m =
array([[128, 146, 139, 155,  99, 151, 121, 150, 109, 150, 144, 115],
       [154, 112, 122, 110, 140, 148, 127, 155, 111, 157, 154, 105],
       [102, 136, 151,  99, 134, 126, 148, 102, 104, 112, 114, 120],
       [103, 147, 136, 105, 138, 128, 123, 106, 105, 143, 117, 155],
       [117, 141, 117, 112, 100, 145, 118, 121, 153, 145, 113, 121],
       [146, 101, 130, 156, 128, 113, 151, 145, 153, 119, 127, 147],
       [104, 105, 102, 150, 114, 150, 106, 133, 102, 118, 123, 140],
       [141, 118, 130, 103, 108, 124, 117, 101, 120, 126, 135, 142],
       [124, 116, 127, 139, 121, 103, 126, 103, 129, 156, 113, 127],
       [133, 146, 140, 149, 119, 101, 103, 144, 113, 146, 132, 125],
       [109, 125, 120, 140, 149, 151, 113, 141, 154, 150, 128, 132]])
Indices start at 1.
(1, 1) => 128
(8, 11) => 135
(5, 6) => 145
(2, 6) => 148
(9, 9) => 129
(7, 6) => 150
(10, 7) => 103
(4, 8) => 106
(10, 2) => 146
(1, 2) => 146
(3, 2) => 136
(6, 1) => 146
(2, 11) => 154
(11, 9) => 154
(1, 5) => 99
(7, 11) => 123
(6, 3) => 130
(10, 12) => 125
(11, 7) => 113
(3, 8) => 102
(4, 5) => 138
(2, 7) => 127
(8, 12) => 142
(5, 9) => 153
(1, 11) => 144
(6, 11) => 127
(1, 8) => 150
(11, 11) => 128
(4, 11) => 117
(6, 12) => 147
(8, 9) => 120
(3, 10) => 112
(5, 1) => 117

X =
[[121 133 119 104 133 121 139 138 127 119 130 127]
 [127 134 137 135 128 118 102 134 128 120 138 127]
 [133 141 127 143 131 134 131 134 129 123 139 128]
 [127 137 136 121 135 116 131 121 128 125 138 127]]
Indices start at 1.
(1, 1) = 121
(3, 3) = 127
(2, 10) = 120
(2, 7) = 102
(3, 8) = 134
(3, 7) = 131
(4, 8) = 121
(4, 7) = 131
(3, 6) = 134
(2, 1) = 127
(3, 12) = 128
(3, 9) = 129
(4, 5) = 135
(1, 3) = 119
(1, 11) = 130

M =
[[131 135 148 118 128 116 122 128 141 136 150 121 121]
 [127 114 144 110 122 107 123 133 141 131 152 130 123]
 [129 115 142 127 132 113 118 125 142 133 146 130 127]
 [132 134 119 128 134 129 127 137 131 124 132 133 120]
 [128 127 150 112 126 112 122 131 137 137 151 124 122]
 [129 132 149 114 125 113 123 131 139 136 151 122 122]
 [130 136 130 126 132 121 129 136 131 121 130 139 124]
 [128 137 128 123 134 125 121 131 132 123 131 121 125]
 [125 139 131 121 130 132 122 131 126 131 127 122 125]
 [128 116 147 113 130 109 120 125 135 138 150 127 118]
 [129 134 137 124 130 127 127 124 129 125 127 123 130]
 [134 132 123 129 134 125 129 132 134 120 132 132 123]
 [127 137 138 122 130 126 125 126 128 126 127 123 129]
 [134 129 130 130 129 132 137 124 129 127 127 133 127]
 [130 129 146 107 123 111 125 130 141 134 154 121 117]
 [133 133 122 129 133 126 130 135 132 122 132 136 121]]
Indices start at 1.
(1, 1) = 131
(4, 11) = 132
(6, 9) = 139
(7, 9) = 131
(13, 13) = 129
(7, 12) = 139
(13, 1) = 127
(14, 3) = 130
(16, 6) = 126
(10, 8) = 125
(12, 9) = 134
(12, 11) = 132
(8, 5) = 134
(8, 13) = 125
(14, 6) = 132
(14, 10) = 127
(3, 7) = 118
(15, 7) = 125
(12, 7) = 129
(8, 1) = 128
(5, 8) = 131
(10, 1) = 128
(16, 2) = 133
(1, 7) = 122
(16, 11) = 132
(8, 10) = 123
(7, 4) = 126
(6, 2) = 132
(5, 6) = 112
(5, 3) = 150
(13, 8) = 126
(10, 9) = 135
(16, 1) = 133
(14, 12) = 133
(6, 13) = 122
(5, 5) = 126
(12, 5) = 134
(9, 3) = 131

B =
[[127 126 128 128 129 127]
 [127 125 127 128 129 126]
 [129 128 128 128 128 129]
 [125 124 128 129 130 125]
 [127 114 126 130 128 122]
 [131 106 124 131 125 120]]
Indices start at 1.
(1, 1) => 127
(5, 3) => 126
(6, 3) => 124
(6, 5) => 125
(4, 1) => 125
(1, 4) => 128
(5, 5) => 128
(1, 3) => 128
(3, 3) => 128
(2, 5) => 129
(3, 2) => 128
(1, 6) => 127
(2, 6) => 126
(4, 5) => 130
(6, 1) => 131

arr = ((123, 121, 127, 141, 115, 124, 119, 120, 141, 131, 144, 136, 135, 131, 132), (138, 143, 121, 102, 147, 146, 144, 140, 117, 125, 98, 117, 120, 120, 123))
Rows and columns are counted from 1.
(1, 1) -> 123
(1, 10) -> 131
(2, 4) -> 102
(1, 15) -> 132
(1, 8) -> 120
(1, 3) -> 127
(2, 15) -> 123
(1, 9) -> 141
(1, 11) -> 144
(2, 10) -> 125
(1, 12) -> 136
(2, 2) -> 143
(1, 14) -> 131

x =
[[139 134 126 138 122]
 [125 120 127 120 124]
 [134 123 134 126 142]
 [119 140 137 132 150]
 [119 133 128 125 127]
 [140 122 130 124 122]
 [137 121 125 130 141]
 [119 129 136 130 131]
 [125 121 133 127 129]
 [142 138 130 118 121]
 [132 138 129 127 123]
 [130 123 125 136 117]
 [119 123 125 134 130]]
Rows and columns are counted from 1.
row 1 col 1 -> 139
row 6 col 1 -> 140
row 2 col 3 -> 127
row 4 col 2 -> 140
row 11 col 3 -> 129
row 11 col 4 -> 127
row 5 col 5 -> 127
row 13 col 5 -> 130
row 3 col 3 -> 134
row 10 col 5 -> 121
row 13 col 1 -> 119
row 13 col 4 -> 134
row 10 col 3 -> 130
row 3 col 4 -> 126
row 12 col 3 -> 125
row 4 col 5 -> 150
row 4 col 3 -> 137
row 13 col 2 -> 123
row 10 col 2 -> 138
row 10 col 4 -> 118
row 4 col 4 -> 132
row 9 col 1 -> 125
row 2 col 2 -> 120
row 7 col 2 -> 121
row 6 col 2 -> 122
